Below are the code and all the weights of a small trained network. Each question names an input and a class and asks about switching units off, where a switched-off unit gives its printed mean instead of its output.

import numpy as np


def w(rows, s, z=0):
    codes = np.array(rows[::2]) - 128.0
    scale = np.full(codes.shape[1], s)
    scale[-1] = z or s
    return codes * scale


def f(y):
    return y / 2 * (1 + np.tanh(0.7978845608 * (y + 0.044715 * y**3)))


def log_softmax(a):
    a = a - a.max(-1, keepdims=True)
    return a - np.log(np.exp(a).sum(-1, keepdims=True))


def net(x, mask):
    res = np.array(x, float).reshape(1, 5) / 4 @ E
    y = f(res @ A[0][:, :-1].T + A[0][:, -1])
    res = res + np.where(mask, y, B[0][:, -1]) @ B[0][:, :-1]
    return log_softmax(res[-1] @ U[:, :-1].T + U[:, -1])


A, B = {}, {}
E = w([
[159,2,155,86],'x0',
[50,135,113,149],'x1',
[161,144,220,152],'x2',
[161,168,94,51],'x3',
[70,177,196,42],'x4',
],0.0044)
A[0] = w([
[129,130,130,127,122],'n1',
[116,95,132,97,152],'n2',
[67,31,139,92,141],'n3',
[127,135,123,129,125],'n4',
[129,130,130,127,122],'n5',
[132,134,138,124,149],'n6',
[127,125,126,129,153],'n7',
[128,128,128,128,134],'n8',
[114,157,106,138,172],'n9',
[104,168,101,143,188],'n10',
[128,127,127,129,138],'n11',
[128,128,128,128,128],'n12',
[105,170,99,145,186],'n13',
[125,117,122,134,209],'n14',
[128,128,128,128,133],'n15',
[215,96,96,132,44],'n16',
[128,131,126,128,120],'n17',
[127,109,119,147,236],'n18',
[128,137,124,121,109],'n19',
[150,112,116,139,192],'n20',
[127,126,127,130,151],'n21',
[54,213,92,160,210],'n22',
[128,128,129,127,124],'n23',
[128,130,127,128,118],'n24',
[131,132,134,125,136],'n25',
[127,126,128,128,135],'n26',
[110,83,124,229,146],'n27',
[121,112,124,128,180],'n28',
[137,182,117,40,123],'n29',
[127,125,126,130,157],'n30',
[134,146,207,135,254],'n31',
[128,129,129,127,122],'n32',
[130,131,132,126,126],'n33',
[128,129,128,128,122],'n34',
[129,120,123,135,188],'n35',
[141,115,119,138,194],'n36',
[128,128,128,129,132],'n37',
[127,116,121,139,215],'n38',
[96,166,253,129,249],'n39',
[128,127,127,129,141],'n40',
[131,147,120,98,117],'n41',
],0.017,0.00098)
B[0] = w([
[129,128,125,130,127],'n1',
[119,136,84,101,161],'n2',
[93,131,41,16,241],'n3',
[126,136,128,134,127],'n4',
[129,128,125,130,127],'n5',
[133,124,117,137,132],'n6',
[127,127,131,124,132],'n7',
[128,128,129,128,129],'n8',
[127,170,124,149,148],'n9',
[131,187,123,152,165],'n10',
[128,128,129,127,130],'n11',
[128,128,128,128,128],'n12',
[130,190,120,154,168],'n13',
[124,124,142,115,144],'n14',
[128,128,128,128,129],'n15',
[207,124,197,87,235],'n16',
[127,131,128,131,127],'n17',
[118,120,163,118,160],'n18',
[122,135,120,137,127],'n19',
[142,124,161,115,162],'n20',
[127,127,131,126,131],'n21',
[173,254,131,150,245],'n22',
[128,128,127,128,128],'n23',
[128,130,127,130,126],'n24',
[131,125,120,134,129],'n25',
[128,127,128,125,129],'n26',
[48,93,213,177,254],'n27',
[121,124,132,107,141],'n28',
[44,130,86,205,230],'n29',
[127,127,132,125,132],'n30',
[151,78,69,180,194],'n31',
[128,128,127,129,127],'n32',
[130,127,123,132,128],'n33',
[128,128,127,129,127],'n34',
[127,125,143,120,140],'n35',
[135,124,154,117,152],'n36',
[128,128,129,128,128],'n37',
[123,123,150,119,148],'n38',
[219,56,66,199,246],'n39',
[128,128,129,127,130],'n40',
[105,134,109,153,144],'n41',
],0.059,0.0041)
U = w([
[159,253,124,153,45],'0',
[95,117,74,30,75],'1',
[48,86,192,150,66],'2',
[55,131,92,165,255],'3',
[210,48,61,175,79],'4',
[221,108,191,72,247],'5',
],0.005,0.0018)

Each question gives the input, the list of numbers given to net, and the class t.
The units are the neurons (one row each of A and B). Each row of codes is followed by its name. A weight is (code - 128) times the scale printed after its matrix; where a second scale follows, it is the last column's (A, B and U).
mask holds one flag per neuron, in row order. A switched-off neuron (its flag False) gives its mean, the last column of its row in B, instead of its output. The means were averaged over made-up inputs and are rounded, as every weight is.
A unit's drop is (log p(t) with every unit on - log p(t) with that unit switched off) / (log p(t) with every unit on - log p(t) with every unit switched off).
The circuit of an input: a set's keep is (log p(t) with only the set's units on - log p(t) with every unit switched off) / (log p(t) with every unit on - log p(t) with every unit switched off). Starting from the 12 units with the biggest drops (on a tie, the unit counted first), units are removed one at a time, each time the one whose removal leaves the highest keep (on an exact tie, the one counted first), for as long as the keep stays at least 0.8.
circuit, biggest first: the units of the circuit, biggest drop first
top k neurons: the k neurons with the biggest drops, biggest first
drop when u is switched off: that unit's drop, to one decimal
input [0,-8,-4,6,-5], class 5: circuit, biggest first : [n16]
input [-4,-1,4,0,0], class 4: top 2 neurons : [n39; n31]
input [-4,-3,5,4,-5], class 5: circuit, biggest first : [n29; n16]
input [-2,-7,-7,-1,5], class 3: top 3 neurons : [n29; n16; n22]
input [1,5,-4,-5,-1], class 2: top 2 neurons : [n27; n39]
input [6,8,-7,8,6], class 1: top 2 neurons : [n3; n27]
input [-2,0,2,-8,0], class 4: top 3 neurons : [n39; n31; n29]
input [3,-1,-1,2,3], class 1: circuit, biggest first : [n27; n39; n22]
input [8,-5,0,-8,-3], class 2: top 4 neurons : [n27; n39; n22; n18]
input [-1,1,0,2,-6], class 5: top 2 neurons : [n29; n16]
input [-1,-7,2,7,5], class 4: top 3 neurons : [n39; n27; n31]
input [-4,-3,5,0,-8], class 5: top 2 neurons : [n29; n16]
input [3,1,-6,-8,-2], class 2: drop when n27 is switched off : 2.2
input [4,6,2,1,0], class 1: drop when n3 is switched off : 0.1
input [1,2,1,-2,-5], class 2: top neuron : [n27]
input [4,-5,-4,-1,-8], class 5: drop when n16 is switched off : 0.7
